Below are the code and all the weights of a small trained network. Each question names an input and a class and asks about switching units off, where a switched-off unit gives its printed mean instead of its output.

import numpy as np


def w(rows, s, z=0):
    codes = np.array(rows[::2]) - 128.0
    scale = np.full(codes.shape[1], s)
    scale[-1] = z or s
    return codes * scale


def norm(h):
    return h / np.sqrt((h * h).mean(-1, keepdims=True) + 1e-5)


def f(y):
    return y / 2 * (1 + np.tanh(0.7978845608 * (y + 0.044715 * y**3)))


def log_softmax(a):
    a = a - a.max(-1, keepdims=True)
    return a - np.log(np.exp(a).sum(-1, keepdims=True))


def net(x, mask):
    res = np.array(x, float).reshape(1, 2) / 4 @ E
    u = 0
    for l in range(2):
        y = f(norm(res) @ A[l][:, :-1].T + A[l][:, -1])
        res = res + np.where(mask[u : u + 7], y, B[l][:, -1]) @ B[l][:, :-1]
        u += 7
    return log_softmax(norm(res)[-1] @ U[:, :-1].T + U[:, -1])


A, B = {}, {}
E = w([
[166,253,156,155],'x0',
[37,160,210,103],'x1',
],0.0058)
A[0] = w([
[67,21,67,68,64],'L0N0',
[71,119,138,80,4],'L0N1',
[67,37,38,2,32],'L0N2',
[231,63,48,183,116],'L0N3',
[85,196,206,31,120],'L0N4',
[48,39,251,128,77],'L0N5',
[119,177,158,84,41],'L0N6',
],0.0087,0.0026)
B[0] = w([
[235,191,147,96,215],'L0N0',
[130,77,121,134,135],'L0N1',
[154,200,90,79,213],'L0N2',
[191,108,111,254,254],'L0N3',
[106,136,246,166,220],'L0N4',
[81,42,46,165,211],'L0N5',
[209,121,61,110,143],'L0N6',
],0.0076,0.0063)
A[1] = w([
[133,17,132,179,186],'L1N0',
[229,139,125,131,110],'L1N1',
[145,195,73,16,158],'L1N2',
[143,185,254,120,80],'L1N3',
[54,89,151,168,9],'L1N4',
[172,197,160,30,123],'L1N5',
[152,161,161,158,4],'L1N6',
],0.0097,0.0032)
B[1] = w([
[153,197,174,131,222],'L1N0',
[103,152,122,223,255],'L1N1',
[70,60,127,75,167],'L1N2',
[178,173,94,45,231],'L1N3',
[72,68,132,189,150],'L1N4',
[51,67,215,95,174],'L1N5',
[228,2,150,105,145],'L1N6',
],0.0091,0.005)
U = w([
[133,167,93,89,3],'0',
[8,92,202,205,164],'1',
[157,187,228,33,161],'2',
[79,54,46,23,129],'3',
[195,175,73,254,202],'4',
],0.018,0.0067)

Each question gives the input, the list of numbers given to net, and the class t.
The units are the neurons (one row each of A and B). Each row of codes is followed by its name. A weight is (code - 128) times the scale printed after its matrix; where a second scale follows, it is the last column's (A, B and U).
mask holds one flag per neuron, layer by layer. A switched-off neuron (its flag False) gives its mean, the last column of its row in B, instead of its output. The means were averaged over made-up inputs and are rounded, as every weight is.
A unit's drop is (log p(t) with every unit on - log p(t) with that unit switched off) / (log p(t) with every unit on - log p(t) with every unit switched off).
The circuit of an input: a set's keep is (log p(t) with only the set's units on - log p(t) with every unit switched off) / (log p(t) with every unit on - log p(t) with every unit switched off). Starting from the 12 units with the biggest drops (on a tie, the unit counted first), units are removed one at a time, each time the one whose removal leaves the highest keep (on an exact tie, the one counted first), for as long as the keep stays at least 0.8.
units of the circuit, in order: the units of the circuit, biggest drop first
k most important neurons: the k neurons with the biggest drops, biggest first
k most important neurons of layer l: the k neurons of layer l with the biggest drops, biggest first
drop when u is switched off: that unit's drop, to one decimal
input [-6,5], class 3: 3 most important neurons => [L0N3 L0N2 L0N5]
input [-8,0], class 3: units of the circuit, in order => [L0N2 L1N2]
input [6,0], class 2: most important neuron => [L0N3]
input [8,-2], class 2: units of the circuit, in order => [L0N3 L1N5]
input [-3,3], class 3: 2 most important neurons of layer 0 => [L0N3 L0N2]
input [-1,1], class 3: 4 most important neurons => [L0N3 L0N2 L1N2 L0N5]
input [4,-1], class 2: 2 most important neurons => [L0N5 L0N3]
input [-5,4], class 3: units of the circuit, in order => [L0N3 L0N5]
input [2,6], class 1: 2 most important neurons => [L0N0 L0N5]
input [3,-1], class 2: 4 most important neurons => [L0N5 L0N3 L1N5 L0N1]
input [2,4], class 2: 4 most important neurons => [L0N4 L1N3 L0N3 L1N1]
input [-1,2], class 1: 3 most important neurons => [L0N5 L0N4 L0N3]
input [-8,8], class 3: 3 most important neurons => [L0N3 L0N2 L1N1]
input [-2,2], class 3: 2 most important neurons of layer 0 => [L0N3 L0N2]
input [-7,4], class 3: 2 most important neurons => [L0N3 L0N5]
input [7,-1], class 2: drop when L0N3 is switched off => 1.2
input [7,0], class 2: drop when L0N3 is switched off => 0.7
input [-5,2], class 3: drop when L0N3 is switched off => 0.1
input [1,1], class 2: drop when L1N4 is switched off => 0.0
